Below are the code and all the weights of a small trained network. Each question names an input and a class and asks about switching units off, where a switched-off unit gives its printed mean instead of its output.

import numpy as np


def w(rows, s, z=0):
    codes = np.array(rows[::2]) - 128.0
    scale = np.full(codes.shape[1], s)
    scale[-1] = z or s
    return codes * scale


def f(y):
    return y / 2 * (1 + np.tanh(0.7978845608 * (y + 0.044715 * y**3)))


def log_softmax(a):
    a = a - a.max(-1, keepdims=True)
    return a - np.log(np.exp(a).sum(-1, keepdims=True))


def net(x, mask):
    res = np.array(x, float).reshape(1, 8) / 4 @ E
    y = f(res @ A[0][:, :-1].T + A[0][:, -1])
    res = res + np.where(mask, y, B[0][:, -1]) @ B[0][:, :-1]
    return log_softmax(res[-1] @ U[:, :-1].T + U[:, -1])


A, B = {}, {}
E = w([
[254,137,110,161,78,138,85],'x0',
[152,73,193,64,96,123,120],'x1',
[161,120,196,168,99,45,136],'x2',
[86,63,125,139,39,162,79],'x3',
[138,100,150,39,109,92,189],'x4',
[124,67,116,128,120,80,36],'x5',
[138,125,137,163,190,163,74],'x6',
[85,192,115,113,116,162,85],'x7',
],0.0085)
A[0] = w([
[78,87,98,128,129,143,85,246],'n1',
[187,52,64,77,207,157,105,132],'n2',
[164,76,190,52,72,68,102,196],'n3',
[119,181,102,123,137,137,112,190],'n4',
[178,174,130,179,156,120,116,145],'n5',
[81,144,89,124,85,162,112,236],'n6',
[57,84,119,122,164,48,112,255],'n7',
[142,179,131,203,169,118,124,126],'n8',
[127,173,137,56,141,103,254,238],'n9',
[68,179,66,216,188,174,129,177],'n10',
[101,167,40,145,87,189,62,175],'n11',
[229,109,156,147,47,83,134,234],'n12',
[128,182,116,62,155,118,248,194],'n13',
[216,98,106,182,86,117,112,131],'n14',
[140,155,72,164,99,171,62,156],'n15',
],0.008,0.0035)
B[0] = w([
[133,94,132,52,87,125,154,186],'n1',
[118,115,87,52,135,168,132,163],'n2',
[83,56,185,127,20,72,67,234],'n3',
[151,169,97,117,156,106,131,164],'n4',
[183,180,100,183,164,138,77,174],'n5',
[126,124,131,57,123,121,186,187],'n6',
[121,75,142,85,102,60,135,199],'n7',
[130,132,164,179,182,108,78,174],'n8',
[197,169,93,34,82,85,218,254],'n9',
[127,113,125,103,162,19,118,225],'n10',
[187,165,37,69,136,113,180,210],'n11',
[158,57,112,144,1,95,128,240],'n12',
[238,212,87,87,138,96,198,236],'n13',
[210,96,51,160,69,147,154,192],'n14',
[216,175,50,107,147,121,157,190],'n15',
],0.0081,0.0084)
U = w([
[103,68,166,127,88,79,92,190],'0',
[84,141,247,118,98,170,150,127],'1',
[146,117,112,233,103,161,106,66],'2',
[63,169,138,175,123,196,114,3],'3',
[156,164,84,76,116,109,203,147],'4',
[68,105,164,179,145,120,132,76],'5',
[104,117,120,87,148,224,129,153],'6',
[130,194,122,175,208,119,79,106],'7',
],0.011,0.0051)

Each question gives the input, the list of numbers given to net, and the class t.
The units are the neurons (one row each of A and B). Each row of codes is followed by its name. A weight is (code - 128) times the scale printed after its matrix; where a second scale follows, it is the last column's (A, B and U).
mask holds one flag per neuron, in row order. A switched-off neuron (its flag False) gives its mean, the last column of its row in B, instead of its output. The means were averaged over made-up inputs and are rounded, as every weight is.
A unit's drop is (log p(t) with every unit on - log p(t) with that unit switched off) / (log p(t) with every unit on - log p(t) with every unit switched off).
The circuit of an input: a set's keep is (log p(t) with only the set's units on - log p(t) with every unit switched off) / (log p(t) with every unit on - log p(t) with every unit switched off). Starting from the 12 units with the biggest drops (on a tie, the unit counted first), units are removed one at a time, each time the one whose removal leaves the highest keep (on an exact tie, the one counted first), for as long as the keep stays at least 0.8.
units of the circuit, in order: the units of the circuit, biggest drop first
most important unit: the unit with the biggest drop
k most important neurons: the k neurons with the biggest drops, biggest first
drop of u: that unit's drop, to one decimal
input [-5,6,-3,2,3,4,-7,2], class 0: units of the circuit, in order	(n3)
input [-7,4,-3,-8,-5,4,5,4], class 7: units of the circuit, in order	(n9, n12)
input [3,6,-4,8,-5,4,0,-1], class 4: 4 most important neurons	(n11, n15, n6, n14)
input [-6,-6,-2,2,0,8,-5,-3], class 0: 3 most important neurons	(n13, n9, n7)
input [-7,3,-1,7,1,-2,2,-7], class 1: 2 most important neurons	(n12, n10)
input [3,-4,7,-2,-6,4,8,-8], class 2: 2 most important neurons	(n14, n12)
input [7,-1,6,-3,-1,8,8,-8], class 2: 2 most important neurons	(n14, n5)
input [6,-2,-2,2,-7,1,-2,-8], class 2: 2 most important neurons	(n9, n13)
input [-6,-5,1,4,-7,-3,6,1], class 7: 2 most important neurons	(n9, n8)
input [-5,3,5,-1,-8,-2,4,-2], class 7: 2 most important neurons	(n3, n12)
input [-5,0,-2,-5,4,7,6,-6], class 0: drop of n11	0.2
input [-4,6,-2,2,2,-3,8,-2], class 6: drop of n3	0.1
input [-2,6,-7,3,-1,0,2,-2], class 6: drop of n13	0.1
input [3,6,6,-7,0,-1,7,7], class 7: most important unit	n5
